(13): [117  81  95 121]
(90): [148  74  95 121]
(130): [150 169  83 121]
(61): [135 163  95 121]
chg (130): [150 169  83 122]  4, [121]
chg (13): [117  81  95 120]  4, [121]
chg (90): [148  73  95 121]  2, [74]
chg (13): [118  81  95 121]  1, [117]
chg (90): [148  74  94 121]  3, [95]
chg (90): [148  74  96 121]  3, [95]
chg (130): [150 169  82 121]  3, [83]

(29): [116 127 137 112 164 106 113  89 160  96 154]
(132): [137 168 129 105 120 122 105 127 179 134 119]
(4): [161 135 173 102 144 127  80 116 124 141 129]
(55): [109 159 110 127 125 138 135  98 117 103  75]
(78): [161 147 154  91 112 154  90 135 116 136  98]
(131): [105 120 109 175 110 135 179 141  90 138 110]
chg (78): [161 147 154  91 112 155  90 135 116 136  98]  6, [154]
chg (78): [161 147 154  91 112 154  90 135 116 136  99]  11, [98]
chg (78): [161 147 154  91 113 154  90 135 116 136  98]  5, [112]
chg (55): [109 158 110 127 125 138 135  98 117 103  75]  2, [159]
chg (132): [137 168 129 105 120 123 105 127 179 134 119]  6, [122]

(39): [150 115 148 116 139]
(63): [157 141 134 131 103]
(189): [122 109 147 130 155]
(144): [155 117 135  94 118]
(71): [144 113  97 125 118]
(43): [ 86 145 105 105 127]
(149): [ 94 134 126 122 131]
(183): [173 156 110 125 132]
(175): [144 120 144 110 144]
chg (43): [ 86 145 106 105 127]  3, [105]
chg (71): [144 113  97 124 118]  4, [125]
chg (175): [144 120 144 111 144]  4, [110]
chg (63): [157 141 134 131 102]  5, [103]
chg (183): [174 156 110 125 132]  1, [173]

(141): [ 81 168 161 125 175 136 159 129 101 149 127 145  92 171 128 103 116 157
 117  82 105 135 121 100 167]
(154): [126  90 122  97 102 136 139  82 122  89 136 119 124 140 164 160  81 123
 143 117 156 167 123 152 175]
(37): [110 114 164  91 176 118  91 160  94  98 143  89 147 114 146  98 158  91
 159 171 154 128 176 121 131]
(146): [137 129  87 155 137 155  95 170 127 109 163  98 155 136 168  94 130  86
 171 100 125 151  89 173 171]
(82): [165 158 160 154 167  96 101 160 138 120  91 141 139  88 150  82 127  83
 149 119 171 160 120  80 121]
(153): [137 129  87 155 137 155  95 170 127 109 163  98 155 136 168  94 130 171
 151 103 129  89 123  85 115]
chg (153): [137 129  87 156 137 155  95 170 127 109 163  98 155 136 168  94 130 171
 151 103 129  89 123  85 115]  4, [155]
chg (82): [166 158 160 154 167  96 101 160 138 120  91 141 139  88 150  82 127  83
 149 119 171 160 120  80 121]  1, [165]
chg (82): [165 158 160 154 167  96 101 160 138 120  91 141 139  88 150  82 127  83
 149 118 171 160 120  80 121]  20, [119]
chg (141): [ 81 168 161 125 175 136 158 129 101 149 127 145  92 171 128 103 116 157
 117  82 105 135 121 100 167]  7, [159]
chg (141): [ 81 168 161 125 175 136 159 129 101 149 127 145  92 171 128 103 116 157
 117  82 105 135 121 101 167]  24, [100]

(20): [ 93 110  92  92 107 139  94 138 139 141 104 138 101]
(33): [ 93 122  92  92 107 139  94 138 139 141 104 138 101]
(64): [155 130 156 157 142 109 155 115 109 111 144 115 148]
(192): [113 179 118 122  96 100 111 175  98 172 109 175 140]
(42): [148 123 147 146 149 116 148 111 116 109 133 111 131]
(120): [ 93 114  92  92 107 139  94 138 139 141 104 138 101]
(48): [118 110 115 112 138 129 119 112 130 113 109 112  99]
(113): [ 92 123  91  91 105 139  92 139 139 142 103 139 101]
(2): [119 114 117 114 136 129 120 115 130 116 112 115 103]
(166): [153 131 154 155 139 111 152 117 110 114 144 117 148]
chg (33): [ 93 122  92  92 107 140  94 138 139 141 104 138 101]  6, [139]
chg (2): [119 114 117 114 136 129 120 115 129 116 112 115 103]  9, [130]
chg (120): [ 93 114  92  92 107 139  94 138 139 142 104 138 101]  10, [141]
chg (192): [113 179 118 122  96 100 112 175  98 172 109 175 140]  7, [111]
chg (48): [118 110 114 112 138 129 119 112 130 113 109 112  99]  3, [115]
chg (64): [155 130 156 157 142 109 155 115 109 111 144 115 149]  13, [148]

(116): [ 91 127 129 132 167 167 124 126]
(50): [ 91 127 129 132 167 167 124  94]
(127): [ 91 127 129 132  80 104 165 125]
(26): [ 91 127 157 132 167 167 124  94]
(8): [115 124 119 100 168 112 106 133]
chg (127): [ 91 127 129 132  80 105 165 125]  6, [104]
chg (8): [115 124 120 100 168 112 106 133]  3, [119]
chg (127): [ 91 127 130 132  80 104 165 125]  3, [129]

(151): [154 121 114 160 159 127 106 122 151 127 146 142 160 109  96 132 102 154
 133 124 139 134 175 134 128 113 171 139 150 102 147 145 115 122]
(160): [146 121 121 163 159 141 112 107 143 132 148 144 163 119 109 146 110 153
 125 134 141 123 169 126 132 115 157 154 147 107 152 141 121 125]
(172): [150 122 114 163 152 133 110 110 142 139 152 139 163 109 108 142 106 149
 132 130 138 124 160 127 130 117 157 148 148 107 157 141 127 122]
(185): [155 122 111 156 160 135 117 117 138 123 142 137 156 105  92 150  95 152
 125 122 132 126 173 140 134 123 165 151 140 109 139 131 115 114]
(86): [143 120 120 163 155 139 109 109 142 130 148 144 163 118 110 148 109 157
 123 132 139 124 167 123 137 110 157 152 149 111 148 138 124 121]
(133): [160 125 111 154 162 129 112 122 140 122 139 141 154 105  93 144 100 153
 138 126 136 130 175 141 132 118 168 148 144 109 139 138 113 120]
(107): [157 122 114 165 151 125 114 111 140 140 152 144 165 108 110 139 111 147
 129 122 133 135 168 132 136 115 169 152 155 104 149 146 121 120]
(15): [155 109 111 161 157 133 120 114 136 134 143 140 161 105  98 137 114 151
 121 126 135 128 173 133 141 121 151 160 149 110 143 138 119 109]
(70): [157 121 112 159 157 130 119 117 139 137 145 149 159 106  99 141 119 147
 122 130 134 131 175 136 138 119 162 157 157 111 143 144 118 117]
chg (86): [142 120 120 163 155 139 109 109 142 130 148 144 163 118 110 148 109 157
 123 132 139 124 167 123 137 110 157 152 149 111 148 138 124 121]  1, [143]
chg (15): [155 109 111 161 157 133 120 114 136 134 143 140 161 105  98 137 114 151
 122 126 135 128 173 133 141 121 151 160 149 110 143 138 119 109]  19, [121]
chg (185): [155 122 111 156 160 135 117 117 138 123 142 137 156 105  92 150  95 152
 125 122 132 126 173 140 134 123 165 151 140 109 139 131 114 114]  33, [115]
chg (151): [154 121 114 160 159 127 106 122 151 127 146 142 160 109  96 132 102 154
 132 124 139 134 175 134 128 113 171 139 150 102 147 145 115 122]  19, [133]
chg (185): [155 122 111 156 160 135 117 117 138 123 141 137 156 105  92 150  95 152
 125 122 132 126 173 140 134 123 165 151 140 109 139 131 115 114]  11, [142]
chg (15): [155 109 111 161 157 133 120 114 136 134 143 140 161 105  98 137 114 151
 121 126 135 128 173 133 141 121 151 160 149 110 143 139 119 109]  32, [138]

(21): [147 146 140 115 127 116 131 127 130 129 125 161 108 113 131 118 127 138
 121 126 132 142 124 121 140 122 148 121 135 117 136 137 135 138 118 129
 127 115 128 127 127 142 134 128 112]
(128): [131 152 143 113 141 103 137 109 126 110 112 139 126 105 123 118 120 140
 114 144 127 142 121 140 137 135 108 118 123 139 125 111 125 122 139 121
 133 124 121 135 130 132 118 132 144]
(25): [118 117 124 132 126 139 125 131 132 131 141 111 151 138 128 129 132 118
 137 128 107 117 132 141 119 122 149 116 142 115 123 143 133 136 103 107
 118 100 132 133 129 127 142 128 113]
(129): [147 146 140 115 127 116 131 127 130 129 125 161 108 113 131 118 127 138
 121 126 132 142 124 121 140 134 105 131 118 140 137 113 125 126 154 146
 142 147 119 125 127 137 113 132 137]
(168): [106 111 114 143 135 139 129 123 120 120 121  88 143 138 124 138 129 121
 131 127 134 112 129 130 120 125 142 132 137 118 118 143 129 126 104 115
 117 116 138 126 130 114 144 125 122]
(152): [152 130 134 115 112 129 119 147 147 147 152 166 121 128 138 120 136 128
 138 120 107 134 131 130 129 126 135 117 125 129 142 122 134 138 138 138
 134 128 121 132 128 147 121 131 119]
(136): [111 133 127 135 145 118 139 106 111 107 101 105 125 120 117 134 119 132
 111 139 154 131 123 125 132 134 113 142 122 136 119 122 119 116 137 128
 127 139 133 127 130 112 126 129 143]
chg (168): [106 111 113 143 135 139 129 123 120 120 121  88 143 138 124 138 129 121
 131 127 134 112 129 130 120 125 142 132 137 118 118 143 129 126 104 115
 117 116 138 126 130 114 144 125 122]  3, [114]
chg (168): [105 111 114 143 135 139 129 123 120 120 121  88 143 138 124 138 129 121
 131 127 134 112 129 130 120 125 142 132 137 118 118 143 129 126 104 115
 117 116 138 126 130 114 144 125 122]  1, [106]
chg (128): [131 152 143 113 141 103 137 109 126 110 112 139 126 105 123 118 120 140
 114 144 127 142 121 140 137 135 108 118 123 139 124 111 125 122 139 121
 133 124 121 135 130 132 118 132 144]  31, [125]
chg (136): [111 133 127 135 145 118 139 106 111 107 101 105 125 120 117 134 119 132
 112 139 154 131 123 125 132 134 113 142 122 136 119 122 119 116 137 128
 127 139 133 127 130 112 126 129 143]  19, [111]

(3): [125 117 113  92]
(5): [152 132 121 142]
(85): [120 129 129 117]
(122): [ 91  95  81 126]
(75): [164 129 124 124]
(138): [ 99 112 107 126]
(157): [111 119 128 113]
(65): [100 106 107 153]
(121): [175 105 114 144]
(57): [158 123 136 126]
(17): [152 132 121 157]
(41): [136  96 111 127]
chg (17): [152 132 122 157]  3, [121]
chg (3): [125 117 114  92]  3, [113]
chg (41): [136  95 111 127]  2, [96]
chg (5): [152 133 121 142]  2, [132]
chg (157): [112 119 128 113]  1, [111]
chg (3): [126 117 113  92]  1, [125]
chg (157): [111 118 128 113]  2, [119]

(19): [151 136 139 121 132 173 145 114 117  86 105]
(119): [151 141 139 121 132 173 145 114 117  86 105]
(53): [104 115 119 133 124  80 114 143 140 172 149]
chg (19): [151 136 139 121 131 173 145 114 117  86 105]  5, [132]
chg (119): [151 140 139 121 132 173 145 114 117  86 105]  2, [141]
chg (53): [104 115 119 133 124  80 114 143 139 172 149]  9, [140]
chg (119): [151 141 139 121 132 173 145 114 117  86 106]  11, [105]

(194): [110 128 123 125]
(40): [113 142 118 120]
(109): [143 114 135 134]
(148): [118 137 122 117]
(115): [ 84 132 111 111]
(191): [121 136 122 114]
(161): [129 127 134 113]
(67): [ 89 142 108 111]
(24): [136 131 130 126]
(52): [132 124 127 140]
(22): [132 140 128 137]
(80): [ 82 141 109 117]
chg (52): [132 124 127 139]  4, [140]
chg (52): [132 123 127 140]  2, [124]
chg (109): [143 113 135 134]  2, [114]
chg (40): [113 142 117 120]  3, [118]
chg (80): [ 82 140 109 117]  2, [141]

(44): [104 115 106  93  98]
(105): [135 138 128  86 136]
(79): [124 147 170  92 123]
(103): [153 103 154  92 167]
chg (105): [134 138 128  86 136]  1, [135]
chg (103): [154 103 154  92 167]  1, [153]
chg (44): [104 116 106  93  98]  2, [115]
chg (103): [152 103 154  92 167]  1, [153]
chg (103): [153 103 154  92 168]  5, [167]
chg (79): [124 147 170  91 123]  4, [92]
chg (79): [123 147 170  92 123]  1, [124]

(56): [135  93 122 147 156 140 134]
(117): [ 82 130 122 146 138 125 128]
(77): [112 112 122 165 129 127 101]
chg (56): [135  93 122 147 157 140 134]  5, [156]
chg (77): [112 112 122 165 129 128 101]  6, [127]
chg (117): [ 82 130 122 146 138 124 128]  6, [125]
chg (77): [111 112 122 165 129 127 101]  1, [112]
chg (117): [ 82 130 122 146 138 125 127]  7, [128]
chg (56): [136  93 122 147 156 140 134]  1, [135]
chg (56): [135  93 122 147 156 140 133]  7, [134]

(155): [114 113 123 133  88 128 125]
(126): [136 148 129 119 174 129 135]
(46): [108 128 127 117 106 136 134]
(98): [141 126 126 129 142 122 123]
(139): [117 138 115 144 131 131 127]
(118): [144 147 126 162 171 125 125]
chg (98): [141 126 126 129 141 122 123]  5, [142]
chg (118): [144 147 127 162 171 125 125]  3, [126]
chg (118): [144 147 126 163 171 125 125]  4, [162]

(76): [130 113 127 102 127 102 108]
(174): [118 109 137 142 141 128 134]
(137): [152 136  91 147 103 166 143]
(38): [109 117 130 141 127 167 124]
(97): [ 97  91 149  88 161 106 136]
(54): [138 146 150 134  79  93  85]
(6): [148 133 124 159 110 159 150]
(69): [141 129 101 153  98 175 123]
(72): [146 115 114 158 123 178 123]
(34): [119 110 141 133 129  99 134]
chg (38): [109 117 130 141 126 167 124]  5, [127]
chg (76): [130 113 127 102 127 101 108]  6, [102]
chg (72): [146 115 114 158 123 179 123]  6, [178]
chg (38): [109 117 130 142 127 167 124]  4, [141]

(59): [114 118 138 135 131 138 141 137 120 134 133 121 101 107 126 102 117 161
 136 127 141 106 131 113 116 102 125 114 131 124 158  77 138 124 147 133
 150 101 112 113 128 147 104 133  99 106 125 142 129 148 148 142 113 122
 125 127 121 137 139 132]
(83): [130 122 135 126 130 104  99 119 124 110 145 121 110 144  93 156 115 107
 125 135 127  93 156 121 143 125 144 131 136 154 102 143 138 119 127 111
 115 143 143 134 119 113 153 110 135 112 117 124 125 128 147 151 123 129
 120 101 123 134 154  99]
(30): [130 119 134 131 131 108 106 136 122 107 147 115 129 141  94 162 112 115
 135 142 125  97 147 115 141 126 142 133 132 149 103 156 147 129 127 110
  99 155 142 154 124 113 155 101 134 113 108 126 128 124 132 135 135 124
 116 113 121 125 147 109]
(31): [119 109 140 141 133 125 127 158 115 113 149 105 124 120 101 141 105 152
 149 146 135  88 137 100 125 106 134 122 131 138 134 120 160 137 145 115
 108 141 128 155 131 130 132 102 109 101  99 138 131 136 134 129 133 117
 112 127 114 125 147 126]
(134): [124 123 125 139 129 150 156 161 126 134 124 120 160 113 147 120 130 159
 147 136 127 145 101 118 111 126 115 127 120 106 149 128 140 149 133 133
 112 136 118 154 142 138 114 123 118 133 117 134 132 125 100  94 146 120
 124 159 124 113 108 159]
(68): [127 141 124 120 126 138 138 105 135 148 110 145 112 121 154  96 143 126
 113 110 132 153 121 145 123 130 119 123 128 116 144  98 103 116 127 145
 165  96 117  90 125 139 107 158 126 141 155 128 126 134 137 137 112 135
 143 129 137 137 117 133]
chg (68): [127 141 124 120 126 138 138 105 135 148 110 145 112 121 154  96 143 126
 113 110 132 153 121 145 123 130 119 123 128 116 144  98 102 116 127 145
 165  96 117  90 125 139 107 158 126 141 155 128 126 134 137 137 112 135
 143 129 137 137 117 133]  33, [103]
chg (68): [127 141 124 120 126 138 138 105 135 148 110 145 112 121 154  96 143 126
 113 110 132 153 121 145 123 130 119 123 129 116 144  98 103 116 127 145
 165  96 117  90 125 139 107 158 126 141 155 128 126 134 137 137 112 135
 143 129 137 137 117 133]  29, [128]
chg (59): [114 118 138 135 131 138 142 137 120 134 133 121 101 107 126 102 117 161
 136 127 141 106 131 113 116 102 125 114 131 124 158  77 138 124 147 133
 150 101 112 113 128 147 104 133  99 106 125 142 129 148 148 142 113 122
 125 127 121 137 139 132]  7, [141]
chg (30): [130 119 134 131 131 108 106 136 121 107 147 115 129 141  94 162 112 115
 135 142 125  97 147 115 141 126 142 133 132 149 103 156 147 129 127 110
  99 155 142 154 124 113 155 101 134 113 108 126 128 124 132 135 135 124
 116 113 121 125 147 109]  9, [122]
chg (83): [130 122 135 126 130 104  99 119 124 110 145 121 110 144  93 156 115 107
 125 135 127  93 156 121 143 125 144 131 136 154 102 143 138 119 127 111
 115 143 143 134 119 113 153 110 135 112 117 124 125 128 147 150 123 129
 120 101 123 134 154  99]  52, [151]
chg (30): [130 119 134 131 131 108 106 136 122 107 147 115 129 141  94 162 112 115
 135 142 125  97 147 115 141 126 142 133 132 149 103 156 147 129 127 110
  99 155 142 154 124 113 155 101 133 113 108 126 128 124 132 135 135 124
 116 113 121 125 147 109]  45, [134]
chg (30): [130 119 134 131 131 107 106 136 122 107 147 115 129 141  94 162 112 115
 135 142 125  97 147 115 141 126 142 133 132 149 103 156 147 129 127 110
  99 155 142 154 124 113 155 101 134 113 108 126 128 124 132 135 135 124
 116 113 121 125 147 109]  6, [108]

(208): [135 128 129 124 108 126 122 132  98 105 129]
(62): [137 125 123 123 107 126 120 116  94 108 128]
(181): [135 127 125 122 106 126 121 122  90 106 127]
(99): [122 122 117 126 125 126 121  96 135 134 123]
(207): [129 127 129 123 105 125 118 126 101 101 127]
(92): [126 118 118 126 125 127 123  96 126 139 126]
(101): [137 128 121 124 106 125 119 107 107 101 128]
(205): [137 127 126 124 109 127 122 126  96 108 128]
(195): [124 119 116 125 115 125 115  86 129 121 123]
(196): [134 120 120 122 109 127 120 110  88 119 126]
(18): [121 128 127 131 132 126 124 124 159 127 126]
chg (92): [126 118 118 126 125 127 122  96 126 139 126]  7, [123]
chg (92): [126 118 118 126 124 127 123  96 126 139 126]  5, [125]
chg (196): [134 120 121 122 109 127 120 110  88 119 126]  3, [120]
chg (207): [129 127 129 123 106 125 118 126 101 101 127]  5, [105]
chg (18): [121 128 127 131 132 126 124 124 159 128 126]  10, [127]
chg (196): [134 120 120 122 109 127 120 110  88 118 126]  10, [119]
chg (195): [124 119 115 125 115 125 115  86 129 121 123]  3, [116]

